The symbols move the items like this.
cm: &>sn, ^>rf, §>jt, $>zt
zf: &>nr, ^>zs, §>br, $>tm
jt: &>fq, ^>bd, §>zq, $>dc
fj: &>mr, ^>pn, §>rl, $>pc
mt: &>lm, ^>qh, §>rh, $>mc
fq: &>rf, ^>zt, §>bb, $>ft
jb: &>pm, ^>gb, §>nh, $>rn
bl: &>hs, ^>hq, §>cm, $>sd
zz: &>ht, ^>hf, §>pn, $>zh
pn: &>qr, ^>ds, §>zm, $>zp
bb: &>bd, ^>dc, §>rg, $>mt
bq: &>zf, ^>jl, §>qc, $>sm
zm: &>pc, ^>nr, §>bq, $>zs
zt: &>pg, ^>nb, §>dc, $>ns
pj: &>dc, ^>mt, §>jc, $>gf
mr: &>zz, ^>qr, §>sr, $>ds
pc: &>ds, ^>zp, §>zf, $>fp
jj: &>rp, ^>tl, §>rz, $>jg
jp: &>nh, ^>hg, §>ms, $>rp
hp: &>rn, ^>sq, §>rp, $>sz
mh: &>dl, ^>qc, §>gh, $>hs
sz: &>qj, ^>pf, §>fz, $>nh
qj: &>hc, ^>jb, §>mm, $>gn
hq: &>th, ^>mz, §>rf, $>dm
pg: &>dm, ^>gh, §>ft, $>gq
nj: &>jp, ^>td, §>bh, $>jj
bd: &>zt, ^>ft, §>pj, $>lm
qc: &>br, ^>hr, §>bl, $>th
gp: &>mt, ^>gf, §>zg, $>tt
nb: &>gh, ^>gq, §>lm, $>cm
gd: &>zn, ^>ls, §>mz, $>dl
ds: &>zh, ^>dj, §>nr, $>nt
lm: &>ns, ^>tr, §>gf, $>jt
gf: &>qh, ^>mc, §>qf, $>zq
qh: &>tr, ^>jt, §>tt, $>bb
sq: &>mg, ^>qj, §>bm, $>pf
bg: &>ls, ^>dl, §>dm, $>qc
td: &>hg, ^>rp, §>zd, $>tl
sn: &>hq, ^>sd, §>fq, $>pg
fp: &>nt, ^>fj, §>tm, $>sr
hf: &>cq, ^>lb, §>ds, $>tq
gq: &>bl, ^>sn, §>tr, $>rf
rf: &>sd, ^>pg, §>bd, $>nb
sc: &>jc, ^>zg, §>gb, $>nf
pf: &>jb, ^>gn, §>jp, $>hp
th: &>gd, ^>bg, §>sd, $>mh
rg: &>pj, ^>gp, §>sc, $>rh
qf: &>tt, ^>fl, §>fr, $>qs
tr: &>cm, ^>fq, §>mc, $>bd
ms: &>td, ^>jj, §>ql, $>gs
jm: &>jg, ^>gr, §>lb, $>bh
bm: &>sz, ^>mm, §>jg, $>jp
dc: &>ft, ^>lm, §>gp, $>qh
cd: &>sq, ^>sz, §>tl, $>mm
rh: &>gf, ^>tt, §>nf, $>fl
ls: &>qb, ^>bq, §>mh, $>br
sm: &>tm, ^>zn, §>th, $>ls
qr: &>hf, ^>zh, §>pc, $>dj
mj: &>ql, ^>ht, §>mr, $>hf
mg: &>fr, ^>hc, §>sz, $>jb
mz: &>bg, ^>mh, §>pg, $>hj
jl: &>zs, ^>tm, §>hr, $>zn
mc: &>jt, ^>bb, §>fl, $>pj
zq: &>bb, ^>pj, §>qs, $>gp
dh: &>fj, ^>sr, §>zn, $>zm
dl: &>bq, ^>br, §>hj, $>hr
tl: &>bm, ^>fz, §>jm, $>nj
ff: &>fl, ^>qs, §>hc, $>sc
ql: &>zd, ^>rz, §>zz, $>cq
tt: &>mc, ^>zq, §>ff, $>rg
nl: &>mj, ^>zz, §>fj, $>qr
hr: &>sm, ^>gd, §>hq, $>bg
fg: &>gr, ^>bh, §>tq, $>ql
zd: &>jj, ^>gs, §>ht, $>jm
sr: &>pn, ^>pc, §>qb, $>nr
lb: &>fg, ^>pr, §>dj, $>mj
mm: &>pf, ^>nh, §>nj, $>hg
fl: &>zq, ^>rg, §>pz, $>jc
gb: &>fs, ^>rc, §>hp, $>mg
pr: &>bh, ^>ql, §>nl, $>ht
nf: &>qf, ^>ff, §>mg, $>pz
cq: &>jm, ^>fg, §>zh, $>pr
zp: &>dj, ^>nt, §>zs, $>fj
bh: &>ms, ^>zd, §>mj, $>rz
ht: &>rz, ^>cq, §>qr, $>lb
hs: &>hr, ^>th, §>sn, $>mz
fr: &>ff, ^>pz, §>qj, $>pm
fs: &>zg, ^>nf, §>rn, $>fr
hj: &>qc, ^>hs, §>gq, $>hq
rp: &>cd, ^>bm, §>gs, $>fz
nt: &>nl, ^>mr, §>dh, $>pn
qs: &>rg, ^>jc, §>pm, $>zg
rl: &>sr, ^>zm, §>ls, $>zf
gh: &>hj, ^>bl, §>ns, $>sn
rc: &>nf, ^>fr, §>sq, $>hc
br: &>jl, ^>sm, §>hs, $>gd
ft: &>nb, ^>ns, §>mt, $>tr
jc: &>gp, ^>rh, §>fs, $>qf
pz: &>qs, ^>sc, §>jb, $>fs
zn: &>rl, ^>qb, §>bg, $>bq
gn: &>gb, ^>rn, §>hg, $>sq
nh: &>gn, ^>hp, §>td, $>cd
gr: &>nj, ^>ms, §>pr, $>zd
qb: &>zm, ^>zf, §>dl, $>jl
rn: &>rc, ^>mg, §>cd, $>qj
hg: &>hp, ^>cd, §>jj, $>bm
jg: &>fz, ^>nj, §>fg, $>ms
tm: &>dh, ^>rl, §>gd, $>qb
ns: &>gq, ^>cm, §>qh, $>fq
hc: &>pz, ^>pm, §>pf, $>gb
pm: &>sc, ^>fs, §>gn, $>rc
zh: &>lb, ^>tq, §>zp, $>nl
sd: &>mz, ^>dm, §>zt, $>gh
dm: &>mh, ^>hj, §>nb, $>bl
dj: &>tq, ^>nl, §>fp, $>mr
zs: &>fp, ^>dh, §>sm, $>rl
rz: &>gs, ^>jm, §>hf, $>fg
zg: &>rh, ^>qf, §>rc, $>ff
fz: &>mm, ^>jp, §>gr, $>td
nr: &>zp, ^>fp, §>jl, $>dh
gs: &>tl, ^>jg, §>cq, $>gr
tq: &>pr, ^>mj, §>nt, $>zz

The rows follow the links: the fewer symbols apart two items are, the more alike their rows tend to be.

Each row is also shifted at random along 9 hidden directions that mean nothing.

Some items, each with a row of numbers:
gr: 62,38,-86,-68,17,58,5,-37,-20,57,-66,-11,61,-1,-31,34,-174,-8,42,-11,-12,24,-128,133,28,-43,-31,-33,-5,81,67,-13,226,-1,52,12,-17,69,-121,-105,-47,12,113
rf: 134,-27,9,-74,78,42,33,-96,85,129,24,-18,-47,-8,-2,-136,54,-15,57,-8,30,-16,75,59,-35,-20,-28,60,-1,-46,25,3,140,7,65,-31,-68,18,66,79,92,35,-41
zh: 228,15,65,88,-13,35,-21,-20,64,-26,121,42,150,78,-31,25,58,25,-81,-85,2,-4,110,-22,85,19,9,97,33,-126,80,19,-61,3,46,10,60,-106,58,5,-43,-179,17
bl: 215,64,5,75,36,31,25,-73,-27,100,4,44,-38,-18,34,-47,-1,64,-34,-61,30,-56,79,45,-57,59,1,-8,-22,-49,-71,54,24,8,1,-26,32,68,33,3,41,15,-19
tl: 35,-149,102,-137,-34,-54,84,94,116,38,55,-139,6,-32,43,-59,40,-57,44,-137,-84,-150,78,-169,48,101,7,87,-57,71,107,-37,-63,-76,108,3,-109,-149,17,59,4,-31,-65
zz: 33,52,17,-43,-19,68,-86,-108,-17,-13,-49,54,-15,10,-7,15,-19,81,-16,162,21,10,14,25,35,-93,-32,45,-7,-42,43,58,-72,31,-17,84,-36,-41,-10,-85,-51,-113,-106
nb: 84,37,-51,196,-12,-18,17,12,-76,-5,-80,31,-170,-47,51,-41,-69,35,-141,-83,74,-121,-14,-8,-77,46,34,-61,36,7,-111,67,-84,0,-100,-17,109,14,1,-47,66,57,-25
td: -69,-89,-23,28,-38,-8,41,48,-92,-1,-173,-35,-141,-8,9,-41,13,-94,67,3,-39,-40,-63,-81,7,-8,13,-47,10,195,-32,-8,-21,29,-14,7,-5,-10,-38,-64,0,128,-52
ht: 3,-25,12,-114,31,56,-29,-23,-61,21,50,70,88,-59,-20,83,38,-12,-7,5,-25,51,-91,9,23,-40,-32,-9,5,100,-22,1,129,-20,62,-6,-39,82,-38,-38,-14,55,40
sr: 113,4,-39,83,13,-21,-22,131,-114,44,-117,63,-58,-22,5,-63,45,-22,168,27,47,136,-22,-56,-18,-5,23,-130,52,91,-52,42,-77,24,-37,41,34,143,10,-34,16,63,19
qh: -123,30,-117,82,-11,-60,25,118,-20,75,-51,-7,-35,-72,7,-21,-194,31,62,-122,42,-4,-49,76,-72,115,34,-143,39,87,-68,7,77,-68,-29,-51,60,169,-51,-49,42,55,90
mt: -33,99,-75,-28,-65,-37,-30,-44,46,10,-71,-13,-35,-3,15,32,-103,83,-24,50,9,-51,56,101,-46,3,2,-64,-50,-86,-36,7,-35,-31,-73,29,-2,36,-12,3,-17,-34,-53
nr: 27,-40,-38,-161,62,-76,-31,162,14,-28,-5,-63,-69,-7,64,-42,19,-2,83,18,28,105,-153,-128,5,-21,4,15,35,140,88,27,-193,-53,27,51,-90,-25,-29,30,52,19,35
nl: -251,-8,16,49,9,60,-61,4,-122,55,-30,105,35,-96,-31,-1,-15,33,53,34,49,44,-52,-7,5,-36,-24,-86,14,52,-38,61,90,16,6,38,10,129,-22,-119,-34,1,5
dh: -170,91,-51,-150,1,-16,-116,38,-30,18,-75,35,16,-80,14,17,-60,99,110,177,74,113,-88,26,-21,-125,-38,-120,-53,-51,35,61,-51,-19,-50,144,-89,110,-48,-47,-47,-41,0
hf: -88,-70,88,-74,17,-24,-36,97,-25,-126,74,-17,-37,6,29,26,92,-2,19,113,-19,83,-76,-183,47,-2,8,102,42,99,45,11,-269,-4,3,19,-51,-113,1,0,-10,-59,-62
ls: 151,19,-51,89,49,-19,-27,-39,-17,-61,17,23,52,71,58,52,10,6,-176,-96,-68,-48,-4,57,-7,-2,18,-1,31,-33,26,24,55,26,42,3,110,-24,-64,12,51,45,95
pc: -104,20,-23,-60,20,9,-62,27,2,82,-35,15,34,-68,8,-53,-76,65,55,-6,65,8,-41,11,4,-46,-27,-58,-22,-23,74,68,44,-31,28,89,-50,56,-27,-63,-11,-61,24
jj: -12,-99,57,-94,2,4,32,8,43,-39,-27,-78,8,71,-24,-40,112,-113,117,81,-76,45,14,-69,67,-58,-9,75,-14,44,97,-67,5,47,54,20,-79,-104,12,49,-24,27,-34
hr: 126,81,-4,91,-22,-27,-36,27,-169,-1,-46,121,-25,-58,72,97,71,75,-32,17,-43,10,56,-23,-80,64,33,-151,-28,22,-195,59,-100,8,-70,8,84,180,-13,-13,8,108,-30
qc: 172,109,7,60,16,2,-28,-17,-29,45,-71,18,-70,44,46,-60,-68,122,157,186,-11,92,121,55,-51,55,16,-19,-7,-47,-7,53,-147,56,-35,37,5,89,-16,-35,-8,-83,-83
rn: 147,-9,-32,12,-57,94,2,-193,25,16,-131,28,-126,33,-53,-36,6,-40,-63,93,13,-93,59,92,16,-97,-23,67,26,-4,-35,-6,81,46,-41,-6,-6,-74,41,-43,5,6,-161
mh: -228,-1,15,47,62,50,-28,-150,-104,58,-96,34,-114,-51,67,-67,-25,57,-46,90,-32,-99,9,56,-69,-30,-27,-27,-40,19,-37,76,116,73,21,27,1,61,-64,-81,52,100,-74
rp: -81,-55,-51,-9,-26,1,28,45,-23,46,-160,-56,-105,12,-25,-84,-83,-62,159,30,-3,20,-54,-8,23,0,3,-25,23,162,42,-15,18,15,5,15,-40,10,-41,-80,-16,35,-27
gd: 105,11,-15,53,59,-2,-12,-34,-13,19,39,33,84,28,41,17,10,19,-62,-78,-65,-15,48,66,-19,36,9,-20,10,-35,10,21,112,18,71,-10,68,56,-41,18,46,34,76
fl: -35,22,56,136,-54,-21,43,-77,2,-132,38,-26,15,103,-2,80,101,-42,-161,-12,-63,-79,79,-20,9,4,25,53,-49,-139,-46,-54,-77,69,-64,-39,85,-146,39,71,-40,12,-14
bq: 13,-87,59,-48,38,-39,-3,18,-8,14,15,-11,-9,-58,95,-33,91,0,-31,-42,-98,-102,88,-74,-34,35,10,-23,-29,15,4,30,19,-11,77,30,-17,10,-18,50,77,89,-49
pm: -193,-19,96,-6,-44,-18,29,70,10,-109,131,-25,18,-35,-41,69,30,-13,-12,67,32,34,-27,-104,11,19,7,50,-10,-46,-43,-57,-142,-17,-76,-43,-22,-77,47,42,-52,-56,-22
bb: 183,-37,-3,-228,14,-47,14,-37,153,18,68,-49,26,73,-4,-1,194,-61,49,6,-68,47,108,9,-2,-17,-7,75,-23,-31,8,-79,-5,-38,55,-40,-103,-31,98,210,62,58,-55
ff: 78,64,-8,146,20,39,85,8,7,12,92,4,138,92,-106,30,-46,-61,93,-51,22,150,-2,117,18,57,15,6,31,-61,-19,-94,159,49,-8,-114,84,68,18,22,-55,-27,176
qr: 49,-16,80,235,-54,-6,1,71,-1,-4,32,9,8,-28,36,-52,-99,83,-98,-136,31,-157,118,-108,36,125,38,30,25,-65,53,89,-172,-22,-1,37,100,-107,8,-107,-25,-196,-45
gs: -43,-45,103,-23,-52,-27,19,63,53,-71,65,-69,88,8,3,29,8,-12,22,25,-56,-39,62,-98,61,18,7,44,-54,-77,95,-35,-85,-2,16,46,-35,-128,-10,17,-76,-102,-16
sz: -292,-9,-69,8,-74,12,-56,-48,-66,-104,-77,51,-33,-16,-53,110,20,-49,-173,-7,38,-50,-144,0,30,-123,-16,-43,15,51,-69,-5,17,-1,-79,16,36,-47,-6,-60,-40,64,-9
fg: 172,-78,51,64,19,73,45,-34,-44,49,-73,8,-27,20,-21,-83,12,-66,143,81,-72,24,82,13,29,6,2,27,39,78,27,-16,110,79,61,-9,4,22,-23,-54,2,22,-57

From each start, follow one symbol. Which item do you reach?
Answers are names.
---
-240,4,-49,30,-50,-20,-16,94,-10,-43,-45,-17,45,30,-72,25,-66,-40,89,11,43,98,-95,-3,50,-28,5,-48,29,43,35,-37,-19,-6,-41,16,13,8,-15,-53,-79,-45,73
$
jp
---
88,-134,41,1,28,-22,72,112,-39,-61,23,-64,-37,6,37,3,30,-103,2,-83,-82,-21,-88,-136,36,66,25,58,49,199,34,-36,-40,-2,66,-49,5,-78,-55,-9,31,80,41
^
gr
---
108,57,-62,77,-80,-5,26,61,-117,-62,-50,53,-130,-68,-8,119,-84,12,-109,-32,69,-29,-130,-37,-39,51,30,-59,39,136,-189,5,-141,-45,-146,-66,67,40,-17,-76,-21,59,-18
^
pm
---
-8,-1,-28,-1,18,20,28,12,16,197,15,61,53,-140,-36,-72,-30,9,105,-117,57,-17,92,104,-75,53,-12,-140,-11,-39,-94,5,276,-56,29,-40,-6,231,50,29,56,71,32
$
ft
---
82,90,-100,-36,-32,-61,-22,56,70,11,-56,-39,-109,-20,34,-24,-172,99,19,36,71,-9,-9,53,-58,39,19,-36,13,-19,-6,28,-145,-71,-84,18,-13,26,-15,-7,27,-73,-36
$
lm
---
28,-20,-45,-252,50,24,-55,-27,-12,112,-33,23,-22,-92,36,-9,46,28,-9,-48,32,-19,-123,-25,-3,-77,-53,-19,-35,123,18,66,67,-75,81,56,-128,63,-14,-15,41,79,-14
&
dj
---
-170,36,-52,1,-65,7,-35,77,-35,-8,-52,54,24,-11,-111,38,-30,-24,168,101,80,182,-61,25,25,-41,-1,-84,46,51,-59,-37,-23,-8,-86,-6,-5,113,35,-46,-78,-32,9
&
rn
---
-149,3,84,79,-48,4,74,-20,-20,20,41,-30,3,-68,-1,17,-51,21,-24,-31,-17,-124,72,-19,-34,87,4,-20,-85,-65,-70,-24,34,1,-35,-41,10,-2,6,-10,-45,-1,-30
^
qf
---
61,138,-47,86,-75,-44,16,-24,7,-75,-29,-42,-34,67,25,93,-143,83,-113,2,0,-65,-1,54,-25,60,28,-4,-53,-80,-36,-5,-155,-4,-107,-9,65,-63,-42,-23,-66,-72,9
$
fl
---
-21,-133,80,97,8,82,23,-57,-167,26,-47,109,-5,-80,-12,8,166,-107,-21,-22,-86,-61,43,-53,3,-18,-5,-55,21,121,-123,6,194,71,51,-30,53,83,0,-51,26,185,-57
&
bh
---
241,-24,6,4,18,-18,44,63,-21,97,-3,56,-67,-52,-4,-63,154,-46,128,-32,30,71,99,-36,-67,52,20,-72,27,33,-150,-12,-8,-19,-27,-64,-7,150,112,109,80,123,-48
^
nb
---
-20,-63,-36,-7,82,-18,-19,-24,57,-33,54,-38,82,31,57,-10,-12,-28,-177,-153,-57,-100,-53,35,24,-37,-7,36,21,-33,135,14,162,-7,116,28,39,-85,-75,25,76,34,125
§
dl
---
107,102,-140,-101,-67,-11,-45,39,33,-9,-168,-41,-119,75,-42,-1,-173,43,150,156,76,136,-114,60,28,-47,2,2,37,113,49,-3,-187,-27,-89,46,-63,-2,-34,-88,-68,-103,-45
^
nh
---
83,-15,17,-91,-84,-9,37,56,92,87,39,-36,-36,-118,-8,-8,-135,65,9,-97,45,-132,59,-42,-5,115,4,21,-19,46,-19,12,-65,-134,-4,-30,-69,-15,32,-35,-13,-112,-100
§
mm
---
114,26,-92,-15,49,5,-35,91,-76,43,-69,39,-64,3,5,-22,-57,17,74,-25,76,131,-170,-22,10,0,4,-26,80,194,7,58,-85,-23,6,9,-1,82,-37,-88,18,13,66
$
nt
---
-250,94,-64,0,-7,-87,-3,117,64,-57,165,-29,221,28,-46,138,-108,31,-28,-132,28,103,-85,75,4,69,15,-61,-13,-92,15,-66,43,-76,-13,-53,53,61,-26,56,-59,-66,232
$
zq
---
173,45,-35,-20,-36,75,-26,-71,-156,12,-95,123,31,-57,-19,135,34,-15,-36,48,-38,12,-54,63,-7,-72,-21,-115,-27,78,-136,9,140,25,-32,16,30,145,-54,-77,-52,124,-1
$
fg
---
-142,-47,46,-139,-25,2,5,24,36,8,-14,-51,65,5,-42,-9,47,-54,160,94,-37,68,3,-35,51,-57,-25,3,-55,6,74,-54,41,10,37,44,-103,-17,0,21,-68,-12,-14
$
jj
